In the rows, 128 means zero.
Each row has a class, written as a number after it; each block has new classes, again numbered from 0 up.
[138 110 173 186 123 142  67 131 125 124  73  81 104 119  99 161  96 200
 112 117  89 147 126 146  84 145 144 117 121  77 112 107 162 110 126 138
 134] : 7
[133 129 144 116 121 143 123 132 126 125 137 139 133 100 121 123 120 138
 124 129 133 136 141 119 107 125 127 137 141 127 124 126 121 135 113 124
 137] : 2
[185  56 151 123  97 142 130 127 150  85 184 109 165  37 129  81 130 135
  94 159 149  85 134 140 157 135 124  66 162 126 132  95 156  82  87  97
 127] : 5
[147 183 186  88 141 142  98  92  87 121  92 144  72 153  87  90  95 167
 107 119 151 188 148 150 169 148 144 144  90  74 126 144 167 152 129 128
 137] : 3
[207  90 171  92 150 191  91 121 113 122 174 109 133  87 113 135  92 122
 107 121  96  91 144 128 163  94 140  59 148  54  56 119 166  77 120  85
 149] : 3
[127 124 148 124 112 134 121 119 118 134 122 116 120 130 122 117 103 121
 113 142 133 141 141 135 113 126 120 135 137 119 114 130 138 142 132 145
 115] : 0
[ 97 120 129 148 111 131 112 125 116 121  86 126 120 136 111 118 129 149
 129 135 122 132 136  97 132 116 125 141 105 115 136 164 160 121 157 131
 124] : 4
[133 153 134 135 109 131 140 126 183 144 152 117 128 113 114 121 126  97
 161 131 112 120 119 105 124 116 127 128 119 137 154 107 116 141 125 128
 152] : 6
[ 72 128 145 146 128 173 141 126 127 133  92 127 116 145 105 117 107 154
 132 145 102 165 134  95 144 137 129 159 126 109 157 159 133 108 164 140
 109] : 2
[108 104 142 127 117 152 122 141 115 150  72 117  92 151 131 110 128 142
 156 117 117 127 117 108 131 121 117 149 145  92 115 149 126 119 158 146
 129] : 4
[104 141 137 133 105 144 142 129 150 141 129 128 122 132 129  83 115 126
 108 114  98 147 128 109 114 131 125 156  79 120 172 130 128 108 139 142
 137] : 8
[123 138 147 120 125 138 146 131 133 149 146 115 122 124 133 113 105 121
 119 137 131 151 127 119 114 134 120 137 137 123 129 123 133 125 142 130
 133] : 8
[121 106 108 151 107 147 135 121 132 100 121 101 123 146 147 119 123 149
 141 133 127 117 117 117 145 128 142 146 117 122 164 133 131 116 151 144
 107] : 7
[123 126 136 103 124 169 157 155 106 145 111 135 104 138 118 112 111 103
 146 115 111 113 136 103 145 105 141 151 116 113 150 153 141 105 150 152
 123] : 8
[104 122 120 139 131 113 128 121 109 123  99 122 114 161 149 117 108 110
 138 139 122 137 131 120 135 131 120 148 139 113 135 129 102 131 169 144
 102] : 0
[136 127 156 122 125 123 132 130 130 135 132 134 121 133 144 100 119 111
 153 111 100 112 114  99 150 118 149 134 104 132 160 151 123  93 157 132
 129] : 8
[128 122 125 163 115 136 118 119 140 123  96 118 130 156 120 134 104 133
 108 129 136 156 132 129 110 144 137 126  97 139 163 190 133 118 178 134
 110] : 5
[ 77 171 118  86 134 128 143 100 135 123 169 167 117 129 106 135 158  55
 167 129 113  95 125  82 143 125 112 119 108 133 125 122 133 137 167 114
 140] : 4
[148 107 161 120 119 115 117 102 145 119 163 115 165 116 172 113  66 110
  51 144  71 144  96 107 167 124 162 128 102 100  94 145 107 114 181  94
 115] : 1
[157 144 114 132 134 108 118 103 165 124 114 143 118 149 158 114 109 100
  50 126 111 160 125 123 128 145 129 122 129 131 157 149 108 151 144  96
 138] : 1
[132 132 126 131 130  99 131 140 163 147 114 128 136  99 130 129 113  97
 154 148 111 125 124 114 119 121 105 126 152 139 127 108 103 126 151 118
 132] : 6
[142 138 112 110  96 129 149 108 154 130 190 130 132 114 146 118 104  66
 140 133 103 109 143 120 121 124 127 121 130 155 159 113  98 137 109 140
 124] : 8
[132 120 134 151 109 150 109 131 115 108  76 104 106 144 122 102  98 159
 133 116 114 147 118 126 120 148 156 115 125 119 141 164 163 128 136 135
 122] : 3
[113 119 125 151 114 134 150 138 109 130 116 123 100 167 133 130 126 126
 117 132 129 122 122  94 138 112 125 146 102 118 134 146 130 132 175 133
 130] : 4
[122 151 107 100 105 129 136 131 147 165 146 151 155 103 123 135 118  60
 145 126 118 105 132 124 100 130  85 134 133 122  75 123  94 136 137 148
 138] : 6
[133 108 107 123 128 117 128 115 137 104 142 142 101 117 146 124 123  89
 107 137 118  95 115 133 127 156  99 113 161 157 145 132 118 140 144 135
 141] : 3
[133 114 129 109 128 102  86 111 122 121 139 124 132 108 159 107 128 128
 159 130 134 129 122 128 109 118 133 136 150 130  88 155 120 127 131 104
 127] : 1
[154 119 100  89 137 125 153 131 126 140 143 120 139 112 159 105 115  87
 111 133 132 143 118 110 136 117 120 124 137 139 127 119  88 126 143 105
 145] : 1
[116 135 145 120 110 140 121 117 121 140 136 124 123 124 115 132 127 131
 125 133 142 135 140 121 118 127 109 130 125 118 110 128 133 136 135 132
 137] : 4
[187  92  91 154 141 132 108  65 142 179  55  87 114 132  94 155  83  64
 122 173 125 148 135  54 188  89  99  81 178  73 111 121 114 159 151 105
 133] : 0
[142 130 136 125 115 141 127 131 125 135 120 128 111 121 125 112 107 138
 108 127 135 140 134 140 121 129 117 128 136 132 119 140 137 129 136 133
 136] : 3
[109 134 151 169 115 122 124 144 124 114  87 123  90 135 147  96 132 126
 143 133 112 142 133  95 135 127 132 134 146 116 146 127 124 114 154 113
 126] : 1
[ 82 116 110 129 143 163 167  81 177 194 252 155 110 141 101 142 165 100
 160 152 121  99 128 126 187  84 127 168 114 137 157 147  76 116 136 147
 136] : 5
[100 103 115 154 118 129 114 128 124 125 112 131 119 127 128 102 123 134
 152 134 115 133 125 113 111 133 141 137 118 118 135 173 129 123 156 134
 112] : 5
[108 161  87 117 129 106 107  91 155 131 109 118 112 129 115 139 108 128
 202 119 111 130 123 130 113 135 104 144 141 132 125 119 110 123 158 147
 133] : 7
[130 142 144 122 122 130 127 148 115 124 129 125 126 103 122 107 120 123
 148 145 142 138 139 116 109 131 117 133 131 119 116 133 148 140 129 129
 135] : 6
[ 95 143 145 142 107 187 152 154 119 103 120 130 118 139 119 114 106 137
 141 115  92 133 142 116 115 158 139 127 141 119 156 144 134 100 135 150
 115] : 2
[135 124 139 157 107 127 122 145  98 111  72 157  88 121 111 104 127 130
 105 129 117 118 143 116 139 134 141 118 124 136 156 158 165 139 124 135
 123] : 3
[168 130 184 133  79 174 124 120  97 146 108 165  98  77  85 114 114  86
  96 124 115 107 144  91 147 139 124  87 127 116 102 165 172 139 120 143
 138] : 3
[128 126 136 127 121 150 128 119 125 130 145 130 132 122 126 126 108 141
 120 137 136 146 138 117 112 132 113 140 142 122 112 148 121 126 134 127
 130] : 2
[ 90 157  77 143 116 159 151 185 180  96 208 145 201  58 109 154 147 139
 150  76 101  29 106 105 123  96 172 126 180  98  83  85 136 101  97 118
 181] : 2
[160 120 140 150 149 168 112  81 125 152 147  75  79 127  64 195  72 132
 128 190 162 141 161 131 165 118  74 131 188  70  95 130 155 153 135 143
 146] : 6
[121 155 150 118 128 104  96  90 138 129 142 151  93 121 114 136 106  87
 158 108  98 111 119 117  96 143 122 137 125 134 121 148 122 149 165 145
 142] : 0
[139 147 202  83 139 146 104 129 181  92 138 157  60  83  84 205 153 103
 123 124 131  69 164 177 137 103 141 165 155 127 203  44 133 157 110 137
 133] : 7
[119 139 154 139 103 144 141 153 132 135  69 131 107 153 128  91 142 140
 130 114 148 130 104 118 141 130 136 130 135 136 128 159 164 120 152 139
 129] : 3
[107 133 119 117 120 131 129 127 136 137 134 124 124 121 126 123 122 134
 126 138 132 144 138 120 110 119 113 138 140 117 117 119 127 144 137 120
 135] : 4
[130 124 132 129 117 127 131 137 146 134 134 132 122 113 120 111 121 122
 108 143 136 140 140 142 106 126 124 126 132 126 126 127 130 137 129 126
 128] : 5
[122 129 143 130 115 132 115 124 111 142 114 133 117 114 122 116 116 131
 109 134 134 150 133 126 118 128 119 139 113 122 113 133 125 142 139 135
 135] : 3
[117 109 150 140 111 119  89 131 136 100 112 123 129 138 159 106 125 159
 121 113 116 111 119 143 129 121 145 159 125 118 118 172 140  92 150 125
 117] : 1
[127 136 132 124 127 113 136 114 128 151 152 132 125 122 129 119 105 118
 114 138 126 143 133 129 121 137 112 138 127 131 129 124 119 124 136 131
 130] : 8
[105 124  85 137 129 108 129 103 177 123 153 136 158 154 136 160 110 113
 126 132 106 105  98 118 116 124 138 138 141 146 108 152 113 134 161 108
 115] : 2
[115 126 137 149 133 141 116 133 105 110 118 116 110 129 148 129 141 146
 164 125 127 125 118  96 134 130 143 146 128 132 161 168 129 122 164 158
 132] : 7
[141 127 127 122 116 125 146 143 190 129 153 131 134 125 156 110 118  97
  95 133 126 132 129 146  94 128 107 120 141 152 143 122 104 118 159 117
 132] : 5
[110 111 118 114 134 153 136 163 115 139  88 129 104 132 121 112 124 162
 151  99 110 121 118 125 119 121 141 148 139 103 134 142 135 112 145 134
 136] : 4
[134 136 140 121 125 121 130 121 130 143 146 128 126 127 130 124 108 121
 113 129 133 134 127 126 122 129 129 141 124 122 125 130 131 130 136 128
 133] : 8
[126 135 133 132 127 132 124 129 116 130 123 132 116 105 120 115 110 139
 103 134 131 151 136 130 123 139 120 129 131 129 132 126 128 136 136 130
 142] : 3
[100 131  85 134 125 143 140 127 136 124 143 156 112 115 116 141 135  99
 133 115  98  88 140 112 122 145  98 118 157 124 142 128 115 120 141 135
 144] : 4
[ 85 124 112 128 136  80 104 111 187 116 149 137 155 133 170 140 137 112
 126 136 127 117 111 133 104 125 140 167 138 151 157 130 105 140 159 107
 105] : 8
[141 134 145 127 113 149 140 146 127 139 144 111 133  93 113 116  93 128
 129 151 126 147 142 118 110 123 119 133 129 111 112 124 141 138 126 132
 136] : 6
[101  95 128 124 144 169 153 155  90 114 141 117 135  83 155 127 110  96
 128 166 104 155 139  81 102 160 111 112 187 140 150 126  88 136 143 136
 123] : 2
[155  91  35 113 188 130 158 122 124 182 151 114 137 168 130 147 116 104
 103 179 150 141 146 117 158  64 141 107 181  70  79  90 130 159 101  55
 106] : 8
[104 112 110 123 117 137 101 120 101  73 131 116 129 121 121 153 137  83
 153 124 144  79 140 122  90 137 124 126 124 128 140 125 144 141 140 146
 118] : 0
[124 157 158 139 121 151 126 146 118 124  82 144 100 143 126  97 125 153
 162 121 127 165 147  90 125 119 154 147 142 130 165 182 138 138 131 135
 126] : 2
[103 118 113 143 108 147 124 119 137 132 102 125 112 164 134 132 136 137
 163 130 141 114 139 106 154  99 124 158 144 114 140 171 128 123 162 136
 109] : 4
[194 117 156 166 120 155 118 160 194 194  81 112  89 132 107 138 151 158
  57 113 136 152 144 103 115  45 143 132 137  78 148  80 130 174  78  93
 189] : 4
[121 135 157 129 119 124 130 126 130 152 143 123 122 110 131 113 105 122
 111 135 122 152 124 117 104 140 122 142 126 127 128 125 126 134 136 136
 137] : 8
[128 130 140 130 114 123 129 109 129 127 135 110 128 141 123 124 106 113
 108 149 136 140 139 136 119 127 117 126 126 132 128 118 135 135 138 136
 114] : 0
[140 131 150 113 110 149 156 153 113 121 108 145  77 125 108  93 108 128
 142 126 109 121 142 108 128 113 119 143 134 121 136 121 141 124 121 139
 140] : 2
[101 117 129 112 115 149 139 143 133 140 117 135 119 129 129 125 117 126
 132 133 110 112 134 114 136 105 114 149 149 116 111 152 136 113 164 138
 120] : 4

A new block, with new classes numbered from 0.
[176 141 131 197 200 163  85 136 116  64  83 101 110  81 119 163 146 134
 140 131 176 121 158 212 104 117 142 186 174 124 131 173 100 108 180 207
 168] : 5
[108 148 157 152 151 167 186 163 123 134 154  99 116 128 143 193  84  85
 102  47 139 125 126 144 113 178 122 163 179 121 166 114 203 180 146 145
 174] : 8
[176 150 209 194 214 158 111 143 100  76 175 124 101  63 130 142 141 125
 161 152 146  88 112 191 118 147 184 199  64  88 112 186  79 103  94 122
 148] : 4
[ 95 174 120 181 131 154 202 213 118 105 156 138  81 139 130 197  71  88
 169 125 135 194  92 107 143 196  81 173 170 139 174 160 130 170 118 155
  64] : 7
[135 114 152 121 191 133 109 106 118 146  93 118 104  18 126 166 109 132
 128 166 123 150 143 197 156  37 139 212 123  94  72 133 105 170 137 101
  29] : 6
[201 114 157 178  90 121 116 212 119  81 100 132  45  84  76 147 169 135
 145 182 127 118 126 100 133  94 128 168 139 193  95 174 100  85 101 174
 131] : 9
[150 151 153 156 151 180 174 142  62 134 115 147 112 129  86 229 149  72
  97 137 147 133  99  75 126 118 124 150 103 101 123 120 180 134 129 143
 110] : 12
[ 62 149 184 125 155 137 189 130  72 153  97  95 151  96  87 212  64  43
 132 178 139 189  90 121 141 163 191 191 201  96 104  96 212 152 145 179
  32] : 10
[116 124 157 209 166 154 117 128  82 131 135  99 131 172 116 161 136 104
 155 142 121 158 115 166  91 171 174 160 128 151 102 166  92 117 142 136
 160] : 1
[120 139 186 175 205 141 147 130  80  95 100  69  95 134 126 169 164 161
 103 116 124  94  85 113  69 150 115 180 107  87 123 108 132 132 164 174
 206] : 8
[142 160 108 168 128 130 167 175  82 113 132 132 115 130  89 139 113  66
 144 146 146 158 119  97 161 124 139 169 195 141 149 123 188 115 151 172
  73] : 11
[155 136 155 151 185 143 151 136 127 118 116 114  88  62 140 105 122 137
 125 141 141 113 156 157  96 127 151 151  98  99 140 144 127 161 167 141
 169] : 8
[178 115 104 178  87 164 156 129 177  73 149 150  69 135 121 104 139 113
 170 107 110 175  78  96 132 100 118 163 110 107 118 139 168 142 104 128
 158] : 6
[187  85 148 164 134 113 146 140  69 154 152 146 112  83  70  99 122 126
 167 158 132 104 153 155 150 116 223 170 121 182 112 138  22  99 130 164
 130] : 2
[182  99 124  94 147  81 121 152 108 117 100 150 118  69 126 160 110 120
 199 119  95 103 120 150 126  98 120 155 164 173 193 135 141 114 145  99
  42] : 4
[189 112 122 165 216 120 158 126 135 140 110 123 108 102 119 132 161 155
 182 190 142 141 174  91 112  70 116 137 117 134 134 166 100  99 149 105
 125] : 4
[141 165 167 184 210 137 154 229 101 146 152 106  75  47 113 172 173 136
 105 187 167 150 127  99 125 134 147 181 161  72 157 153 160 106 104 174
 128] : 4
[194 159 175 215 170 154  91 108 102  88 179 118 164  93 113 126 133 119
 168 154 150 129 149 211 168 137 136 185 116 139  90 125  53 104 165 152
  91] : 1
[162 140 136 160 139 135 184 157  59  77 153 106  18 127 126 159 160 153
 193 105 128 108  68  69 106 108 119 165 127 124 159 126 122 122 132 207
 167] : 4
[159 167 189 175 145 176  87 135 110  72  92 163 169 111 117 153 145  78
  95 111 142 137 125 170  93 135 184 159 152  25  67 111 171 114 143 133
 177] : 8
[169 168 120 138 171 107 213 201  93  86 154 108  49  91  95 101 113  78
 197 163 125 206  98 131 173  89  92 228 179 132 178 154 130 121 141 196
  73] : 11
[181 140 157 101  99 156 205 153 100  60 126 104  79 168 101 103  84  53
 147 145  98 110 111 112 173 193 122 183 110 168 104 143 142 135 142 194
  92] : 9
[171 162 155 151 132 157 170 162 174  73 125 171  97  91  95 131  88  97
 145 165 206 162 152 147 148  72 166 177 164 114 101 173 134  69  99  99
 174] : 11
[131 158  99 146 161 198 173 150  83 125 103 121 104 162 108 180 148  90
 100 115 143 153 157 113 107 153  86 146 166 119 149 128 136 178 189 175
 110] : 2
[144 117 154 131 152 186 187 107  66 132  74 110  81 168  99 220  97  72
 124 119 114 156 121 100 114 117 120 173 155 132  81 146 218 149 148 241
 167] : 12
[144 142 193 174 177 123 122 157 168 117 133 123 102   4 130 118 122 128
 146 198 117 144 115 189 163  79 141 204 128  89  41 126 118 138 133 106
  53] : 9
[128 126 114 157 132 215 159  86 137  95 125 116 128 114  68 177  63  96
 110 115 186  96 108 153 136 170 141 207 154 206 155 125 160 117 178 126
 118] : 2
[156 128  96 160 148 165 153 153 170 138 144 115  87  77 111 130 150 135
 111 138 159 189 151 195 135 101 148 179 172 111 164 148 128 117 115 106
 224] : 0
[130 146 166 164 180 143 168 134  86 110 149  80  95  97 109 210 143  87
 143  71 133 106  73 115 123 107 118 192 133 139 150 128 209 148 116 146
 120] : 10
[ 98 154 171 153 175 129 134 125  88 100  95 126 117  93 138 202 114 149
 146 121 116 120 115  98  78 100 104 151 158  55 104  98 172 135 161 159
 129] : 8
[113 131  96  93  87 146 155 170 138 123  95 141 122 167 113 165 108 101
 142 141 105 216 118 139 115 194  64 124 210 136 185 123 156 144 156 154
 116] : 3
[148 124 163 209 189 117 138 142 114  72 138 116 139 129  81 183 151  79
 163 122 147 234 123 162 129 151 123 190 135  52 179 161  54 114  93 158
 122] : 5
[198  92 133 104 138 113 129 130 101 104 123  68  89 118  59  83 142  92
 197 145 107 193  91 179 135 108 139 224 173 184 155 169  75  77 116 158
 197] : 4
[207 132 140 170 148 115 116 144 125 102 172 126 133 130 140  79 156 108
 200  84  98 152 128 160 152 141 125 158 150 144 116 162  88 120 124 196
 176] : 4
[120 194  86 117 167 141 187 155  76 123 163 105 116 129  85 111 126 105
 130 187 164 186 174  50 172 137  61 147 157 111 177 142 142 101 149 215
 111] : 11
[162 168 194 126 126 155 164 107 110  75 141 140  97  92 133 189  66 106
 123 126 136  81 152 130 164 152 147 156  95  68 104 132 168 160 112 150
 110] : 0
[129 115 170 104 117 108 223 119  42  89 145  75  59 174  72 142 128 100
 182 107 115 145  73  56 115  87 120 177 152 163 172 118 111 106 123 233
 152] : 2
[145  91 177 110 171 115 157 105  96  99 119  88  96  58 122 128 104 117
 140 138 127  68 123 202 155 100 168 199  92 186 144 121  98 130 154 135
  50] : 9
[112 159 151 181 180 176 148 148 136  95  92 131 129 172 137 164 125 122
  89 144 137 135 128  76  87 176  90 145 100 108 112 171 165 127 145 160
 141] : 8
[168 103 162 152 164 172 172 139 156 146 135 143  96  51  90 168  91 119
 178 171 144 158 139 216 114  64 165 205 193 151 127 132 112 126 174  94
 134] : 2
[157 149 170 163 111  97 145 153  46  92  79  94  68 139  61 149  94  68
 160 208 124 107  97  61 136  93 158 179 151 142  53 142 165 121 127 139
  52] : 11
[151  83 125 160  86 173 143 130  90 134  91 138 112 153  86 201  88  63
 111 127 109 101  83 115 141 132 193 187 145 173 100 115 215 151 136 100
  43] : 6
[ 97 160 119 129 160 117 206 117 128 108 120 109  94 113 140 196  78 121
 145 102 132 133 105 101 148 167  90 161  96 122 163 130  83 191 129  63
  86] : 0
[150 125 194 149 154 156 130 104 122 117 177 113 129  57 127 141  78 114
 172 161 112 112 101 219 166 107 174 218 111 124  67 126  89 151 135 102
  83] : 6
[196  83 113 175  41 110 124 158 191 118  86 179 106  83  59  97  88 115
 152 171 140 170 116  99 126 152 171 142 140 186 143 136 125 110 129  88
 139] : 8
[ 87 117 178 147 149 131 145 107  64 144  78  58 116 124 103 200  98  75
 101 139 140 113  82 158 116 117 171 177 185 149 106  93 199 161 157 117
  53] : 3
[231 143 125 182 134 117 124 117 124  26 113 165 104  82  99 132 148 122
 189  84 128 132 102 142 158 122  80 173  93  87 161  96  90 154 149 114
  85] : 7
[ 83 142 173 134  98 117 133 162  66 144 123 107 128 157 123 248  79  84
 132  92 101 119  78 106 134 166 103 150 190 184 140 106 193 152 148 159
  28] : 1
[142 155  81 149 164 168 178 130  78 113 138  94  35  85  92 225 111 138
 109 113 130 105 115  80 165  92  54 211 121 119 162 125 196 146 124 138
  80] : 0
[180 154 131 145 173 165 148 147 125 132 128 154  75  98 135  89 190 121
 114 159  91 165 106 123 133  85 147 162  81  63 108 179 175 131 143 174
 191] : 0
[211 111 136 168 120 131 126 159 110  86 146 111 124 132  76 115 151 118
 133 167 152 134 145 170 158 132 135 169 156 110 161 110  88  77 130 187
 122] : 5
[230 140 156 211 158 147 125 145 120  54  95 151  91  35  72 165 128  67
 174 132 158 156 108 155 133  83 188 205 178  58 127 139 193 112 165 174
 123] : 5
[211 146 193 229 102 203 113 160 137  78 185 194 143 150  76 118 136  61
 150 167 114 180 121 179 150 175 160 186 103  89  57 167  74 120 100 151
 121] : 2
[157 170 190 161 167 100 132 169 180 120 151 118 176  89 139  93 136 126
 152 177 152 167 168 160 150 161 104 119 144 104 130 143  69 139 132 112
 144] : 7
[144 121 114 173 129 137 187 162 142 133 141 116  66 147 117 153 150 140
 184 142  98 219 102  77 105 145  45 133 147 158 162 156 134 146 134 234
 208] : 12
[104 119 138  98 152 135 188 121 113 164 120 110 126  90 115 117 122  91
 156 185 121 190 116 176 156  41 157 179 172 134  85  94  94 126 176 102
  59] : 9
[129 151 130 126  77 180 142 157 130 103 122 199 101 143  90 163  68  96
 110 177 122 187 132 110 163 194 109 157 132  65 116 138 186 137 121 183
  84] : 11
[137 103 140 107  23 144 148 107 174 109 137 164 130 159  74 147  22  70
 191 145 111 219 165 145 152 140  97 142 192 146  96 138  99 147  91 125
  82] : 2
[ 79 163 134 134 150 105 153 171  75 137 131 112 106  65 120 210 109 144
 166 135 151 114 133  92 110 175 129 124 137 145 151 137  76 151 114 138
 113] : 10
[126 102 236 132 196  67 112  88 120  76 104  71 150 115 136 176 122 134
 132 110 128 117 124 210 133 103 116 180 113  51 121 102  62 138 103 140
  78] : 5
[115 100 171 143 186 108 124  72 104 159 106 105 111 121 132 182  89 114
 153  84  87 132 102 155 141  96 116 185  77 163  71 156 103 171 137  94
  69] : 1
[156 148 100 145 157 140 177 146  94  74 160 130  87 138 124 128 157 133
 146 102  96 121 136  38 167 136  35 151  93 135 152 144 154 107 129 244
  99] : 9
[158 115 180 147 140 153 136 158 156 167 167 202 110  50 138 130 121 155
 107 144 130 126 111 174 172  98 167 160  85  84 114 126 152 133 116 138
 112] : 7
[184 119 158 153 152 117 167 140 107 104  90 119 164 115 121 133  92 107
 113 133 166  64 124 188 202 180 181 199 134 202  96  78  84 133 168 180
   4] : 10
[161 145 154 151 173 178 160 146 126 113 144 136 114  54 105 140 124  90
 133 174 182 162 148 219 144  82 194 196 135  85 108 133 120 113 110 115
  96] : 10
[151 141 138  97 114 141 144 124  47  66 103 129  85  72  90 214 120 114
 151 134 125  85 133  86 150 109  79 153 129 172 177 111 149 130 180 204
  20] : 9
[135 149 152 219 161 155 114 188 169  97 157 128 120  97 132 135 154 120
 134  78 130 172  78 182  88 185 125 184 131 133 157 171  98 138 122 114
 236] : 8
[143 167 131 169 178 141 173 137 113  97 157  99 120 107 108 113 162 128
 117 134 164 162 109  86 159 141  86 164 151 103 167 112 171  97 146 222
 144] : 3
[122 136 172 165 187 125 150 166  73 157 120 110 110 101 114 207 133 129
 104 163 131 126 121 123 130 109 142 175 154  78 116  84 177 117 144 131
  49] : 1
[202 153 194 224 183 206 105 126 101 103 130 100 144 171  96 187 163  72
 115 175 136 158 162 201 122 104 125 190 153  71  38 127 151 120 155 112
 113] : 1
[110 169 156 114 165 160 201 134 112 130 161 139  67  48 101 192  96 121
 127 155 136 185 100  59 164 123  67 171 128  61 177 128 234 142 139 212
  86] : 3
[141 127 111 169  69 171 151 141  47  84 189  95  70 120  56 141  94  87
 189 141 127 101 106 103 101 149 155 164 196 197 201 131 195  95 141 221
 139] : 2
[ 72 157 118 102 104 133 172 142 132 113  81 115  44 124 144 154  78 148
  97 173 133 135  98  84 137 138 106 150 105 113 104 147 134 162 106 137
  75] : 0
[135  99 166 136 154  99 127 120 155 109 137  87 105  21 128 115 120 117
 158  93 125 138 129 201 145 115 146 182 148 186 166 148 129 145 139 165
 144] : 9
[109 128 159  78 103 116  80  98 186 134 143 132 156  86 157 100 142 155
 113 139 112 160 148 207 123  72 128 111 148  66 124 122 144 111  93  96
 198] : 0
[122 139  34  92 142 134 179 130  77 108 121  76  78 158  97 131 124 121
 118  89 142 124 121  63 147 137  49 152 140 128 205 120 144 119 147 190
 119] : 5
[175 130 224 230 187 104 117 124 113  52 139  96 106  82 138 131 145 157
 132 103 151  64 116 175 128 204 172 169  77  94 114 127  86 140 110 189
 174] : 3
[176 130 172 165 175 195 133 142 124 128 123 157  99  78  99 187 133 109
 137 171 122 183 101 202 133  97 118 214 112 116  85 165 116 122 133 168
 149] : 12
[157 141 119 114 116 166 232 135 103  89 110 138  53 112  88 146  82  65
 185 124 146 205  86  98 142 112 135 181 172 137 199 139 198 148 177 206
 124] : 7
